Below are the code and all the weights of a small trained network. Each question names an input and a class and asks about switching units off, where a switched-off unit gives its printed mean instead of its output.

import numpy as np


def w(rows, s, z=0):
    codes = np.array(rows[::2]) - 128.0
    scale = np.full(codes.shape[1], s)
    scale[-1] = z or s
    return codes * scale


def f(y):
    return np.maximum(y, 0)


def log_softmax(a):
    a = a - a.max(-1, keepdims=True)
    return a - np.log(np.exp(a).sum(-1, keepdims=True))


def net(x, mask):
    res = np.array(x, float).reshape(1, 7) / 4 @ E
    y = f(res @ A[0][:, :-1].T + A[0][:, -1])
    res = res + np.where(mask, y, B[0][:, -1]) @ B[0][:, :-1]
    return log_softmax(res[-1] @ U[:, :-1].T + U[:, -1])


A, B = {}, {}
E = w([
[212,121,197,61],'x0',
[140,127,113,126],'x1',
[147,2,147,220],'x2',
[127,131,127,127],'x3',
[167,239,183,231],'x4',
[109,128,151,127],'x5',
[142,127,107,131],'x6',
],0.0081)
A[0] = w([
[146,179,169,198,97],'neuron 0',
[202,138,170,98,104],'neuron 1',
[78,142,72,180,87],'neuron 2',
[123,153,53,103,96],'neuron 3',
[149,250,107,81,118],'neuron 4',
[102,164,134,70,109],'neuron 5',
[121,172,139,109,113],'neuron 6',
[164,188,168,200,51],'neuron 7',
[81,171,126,67,79],'neuron 8',
[213,126,167,66,103],'neuron 9',
[95,98,135,102,187],'neuron 10',
[81,115,229,100,202],'neuron 11',
[116,185,113,106,97],'neuron 12',
[169,206,141,228,106],'neuron 13',
[110,199,112,103,97],'neuron 14',
[152,95,134,186,101],'neuron 15',
[173,50,215,210,115],'neuron 16',
[219,109,148,125,160],'neuron 17',
[59,166,49,176,97],'neuron 18',
[127,153,167,156,101],'neuron 19',
[40,135,97,144,118],'neuron 20',
[133,93,207,134,70],'neuron 21',
[101,147,47,200,200],'neuron 22',
[85,44,130,103,141],'neuron 23',
[66,68,83,72,112],'neuron 24',
[142,157,130,107,123],'neuron 25',
[176,134,84,139,254],'neuron 26',
[121,103,151,146,85],'neuron 27',
],0.011,0.0099)
B[0] = w([
[220,127,99,72,190],'neuron 0',
[142,81,225,139,176],'neuron 1',
[147,82,201,130,167],'neuron 2',
[176,114,149,171,156],'neuron 3',
[88,75,88,189,226],'neuron 4',
[91,106,65,207,169],'neuron 5',
[74,64,90,186,159],'neuron 6',
[226,89,78,60,179],'neuron 7',
[136,57,102,135,163],'neuron 8',
[161,88,214,153,190],'neuron 9',
[146,196,99,91,196],'neuron 10',
[98,210,127,127,207],'neuron 11',
[93,76,81,150,162],'neuron 12',
[252,131,38,56,220],'neuron 13',
[85,88,76,159,172],'neuron 14',
[75,107,30,212,167],'neuron 15',
[71,109,55,182,224],'neuron 16',
[51,139,205,114,198],'neuron 17',
[184,80,253,160,185],'neuron 18',
[173,116,102,60,154],'neuron 19',
[185,93,212,117,175],'neuron 20',
[105,85,139,126,147],'neuron 21',
[86,162,220,127,233],'neuron 22',
[150,165,89,110,205],'neuron 23',
[235,144,90,43,204],'neuron 24',
[114,119,129,140,155],'neuron 25',
[51,239,149,186,255],'neuron 26',
[97,131,69,207,137],'neuron 27',
],0.0066,0.01)
U = w([
[239,134,70,56,48],'0',
[119,194,127,127,255],'1',
[86,57,55,178,34],'2',
[131,202,138,126,216],'3',
[177,82,252,127,55],'4',
],0.011,0.0081)

Each question gives the input, the list of numbers given to net, and the class t.
The units are the neurons (one row each of A and B). Each row of codes is followed by its name. A weight is (code - 128) times the scale printed after its matrix; where a second scale follows, it is the last column's (A, B and U).
mask holds one flag per neuron, in row order. A switched-off neuron (its flag False) gives its mean, the last column of its row in B, instead of its output. The means were averaged over made-up inputs and are rounded, as every weight is.
A unit's drop is (log p(t) with every unit on - log p(t) with that unit switched off) / (log p(t) with every unit on - log p(t) with every unit switched off).
The circuit of an input: a set's keep is (log p(t) with only the set's units on - log p(t) with every unit switched off) / (log p(t) with every unit on - log p(t) with every unit switched off). Starting from the 12 units with the biggest drops (on a tie, the unit counted first), units are removed one at a time, each time the one whose removal leaves the highest keep (on an exact tie, the one counted first), for as long as the keep stays at least 0.8.
circuit, biggest first: the units of the circuit, biggest drop first
most important unit: the unit with the biggest drop
k most important neurons: the k neurons with the biggest drops, biggest first
drop when u is switched off: that unit's drop, to one decimal
input [5,8,8,4,0,-2,-7], class 2: circuit, biggest first -> [neuron 16]
input [-8,4,-8,6,0,-1,1], class 2: circuit, biggest first -> [neuron 4; neuron 14]
input [-6,0,1,0,-4,5,-5], class 4: circuit, biggest first -> [neuron 20; neuron 18]
input [-1,0,-3,0,6,0,-7], class 0: 3 most important neurons -> [neuron 13; neuron 7; neuron 0]
input [-7,3,-5,-1,-6,1,-4], class 4: 3 most important neurons -> [neuron 18; neuron 20; neuron 13]
input [1,8,4,6,-5,3,3], class 3: 3 most important neurons -> [neuron 13; neuron 7; neuron 0]
input [1,6,2,1,6,6,-3], class 0: circuit, biggest first -> [neuron 13; neuron 7]
input [5,-8,5,-3,-1,3,7], class 3: 2 most important neurons -> [neuron 4; neuron 11]
input [-6,-5,3,-8,2,-3,3], class 4: 2 most important neurons -> [neuron 18; neuron 2]
input [1,-3,0,-5,6,3,7], class 0: 2 most important neurons -> [neuron 13; neuron 7]
input [2,1,8,6,3,-5,-7], class 2: 2 most important neurons -> [neuron 16; neuron 15]
input [8,0,-5,7,-4,5,-4], class 4: 2 most important neurons -> [neuron 9; neuron 1]
input [-7,0,-8,-7,4,3,-2], class 2: 2 most important neurons -> [neuron 4; neuron 14]
input [0,6,-6,1,2,0,-8], class 2: most important unit -> neuron 4
input [-8,4,-8,0,8,-6,-3], class 0: drop when neuron 13 is switched off -> 0.9
input [-8,4,-5,-1,4,1,-6], class 4: drop when neuron 18 is switched off -> 0.4
input [-5,-1,-2,-7,6,3,1], class 0: drop when neuron 0 is switched off -> 0.2
input [1,-1,5,4,-2,7,8], class 1: drop when neuron 18 is switched off -> 0.0
input [3,4,-3,8,6,-1,3], class 0: 2 most important neurons -> [neuron 13; neuron 7]
input [2,-3,-2,-1,-8,5,-5], class 0: most important unit -> neuron 24
